Below is a small trained network, with its code and all its weights. Each question gives an input and a class and asks what happens when units are switched off, that is, made to give their printed mean instead of their output.

import numpy as np


def w(rows, s, z=0):
    codes = np.array(rows[::2]) - 128.0
    scale = np.full(codes.shape[1], s)
    scale[-1] = z or s
    return codes * scale


def f(y):
    return np.maximum(y, 0)


def log_softmax(a):
    a = a - a.max(-1, keepdims=True)
    return a - np.log(np.exp(a).sum(-1, keepdims=True))


def net(x, mask):
    res = np.array(x, float).reshape(1, 7) / 4 @ E
    y = f(res @ A[0][:, :-1].T + A[0][:, -1])
    res = res + np.where(mask, y, B[0][:, -1]) @ B[0][:, :-1]
    return log_softmax(res[-1] @ U[:, :-1].T + U[:, -1])


A, B = {}, {}
E = w([
[201,126,155,182,112,165,221,59,109,202,97],'x0',
[74,191,113,195,162,74,61,212,174,118,108],'x1',
[148,142,77,145,123,135,152,108,135,114,150],'x2',
[202,194,68,3,167,68,215,48,47,140,220],'x3',
[53,157,164,117,151,72,49,151,209,117,97],'x4',
[98,158,198,132,175,94,18,16,158,68,157],'x5',
[195,133,56,131,166,149,173,101,103,87,228],'x6',
],0.0069)
A[0] = w([
[161,148,160,40,166,251,182,82,135,59,96,44],'N0',
[161,198,153,81,103,76,142,157,110,175,178,22],'N1',
[169,126,130,123,41,105,133,230,49,178,165,29],'N2',
[132,165,178,160,166,130,39,1,106,73,159,7],'N3',
[54,89,66,62,98,142,106,158,148,33,178,142],'N4',
[110,184,125,43,189,85,169,74,97,126,145,33],'N5',
[164,42,136,71,114,158,136,119,47,215,216,194],'N6',
[133,218,115,65,139,98,115,122,85,244,164,6],'N7',
],0.0059,0.002)
B[0] = w([
[115,169,115,85,126,95,103,140,60,120,139,191],'N0',
[120,38,168,188,43,220,37,210,123,123,180,181],'N1',
[211,135,98,68,169,146,155,183,198,90,152,205],'N2',
[171,151,208,51,156,216,99,138,148,222,138,249],'N3',
[165,123,82,156,205,164,138,79,115,181,57,218],'N4',
[184,82,104,111,77,113,31,72,183,69,177,224],'N5',
[96,204,103,118,132,89,182,109,162,100,125,254],'N6',
[82,41,132,122,149,92,98,103,192,71,253,199],'N7',
],0.0067,0.0052)
U = w([
[147,96,173,148,2,178,47,159,192,68,185,195],'0',
[207,190,182,62,165,236,94,183,185,204,130,78],'1',
[118,191,146,99,140,171,99,131,128,137,120,250],'2',
[110,228,123,111,113,162,80,122,111,150,120,177],'3',
[188,134,132,102,216,158,83,130,113,168,90,80],'4',
[146,139,205,112,177,155,135,152,151,98,140,35],'5',
[81,150,161,124,165,144,112,127,89,148,149,77],'6',
],0.0058,0.0024)

Each question gives the input, the list of numbers given to net, and the class t.
The units are the neurons (one row each of A and B). Each row of codes is followed by its name. A weight is (code - 128) times the scale printed after its matrix; where a second scale follows, it is the last column's (A, B and U).
mask holds one flag per neuron, in row order. A switched-off neuron (its flag False) gives its mean, the last column of its row in B, instead of its output. The means were averaged over made-up inputs and are rounded, as every weight is.
A unit's drop is (log p(t) with every unit on - log p(t) with that unit switched off) / (log p(t) with every unit on - log p(t) with every unit switched off).
The circuit of an input: a set's keep is (log p(t) with only the set's units on - log p(t) with every unit switched off) / (log p(t) with every unit on - log p(t) with every unit switched off). Starting from all 8 units, units are removed one at a time, each time the one whose removal leaves the highest keep (on an exact tie, the one counted first), for as long as the keep stays at least 0.8.
units of the circuit, in order: the units of the circuit, biggest drop first
k most important neurons: the k neurons with the biggest drops, biggest first
drop when u is switched off: that unit's drop, to one decimal
input [-1,-3,3,8,-2,-5,7], class 0: units of the circuit, in order	N5, N1
input [-7,7,2,7,-7,-5,-5], class 0: units of the circuit, in order	N1, N7
input [-8,3,5,-1,5,1,-1], class 4: units of the circuit, in order	N4
input [-5,-7,-1,7,-5,5,3], class 0: 3 most important neurons	N5, N1, N7
input [2,-7,3,8,-2,-4,1], class 0: units of the circuit, in order	N5, N1
input [8,-8,-3,-2,4,-4,6], class 3: 3 most important neurons	N6, N0, N3
input [4,-8,-2,-1,4,-1,6], class 3: 2 most important neurons	N6, N0
input [6,6,1,6,6,-5,1], class 0: 2 most important neurons	N1, N7
input [-5,1,4,8,-7,5,-3], class 0: 2 most important neurons	N5, N1
input [0,-7,-7,-4,-6,8,-8], class 1: drop when N0 is switched off	0.0
input [0,3,-4,8,0,2,5], class 0: drop when N1 is switched off	0.2
input [5,4,-1,-6,-1,7,1], class 1: drop when N4 is switched off	-0.1
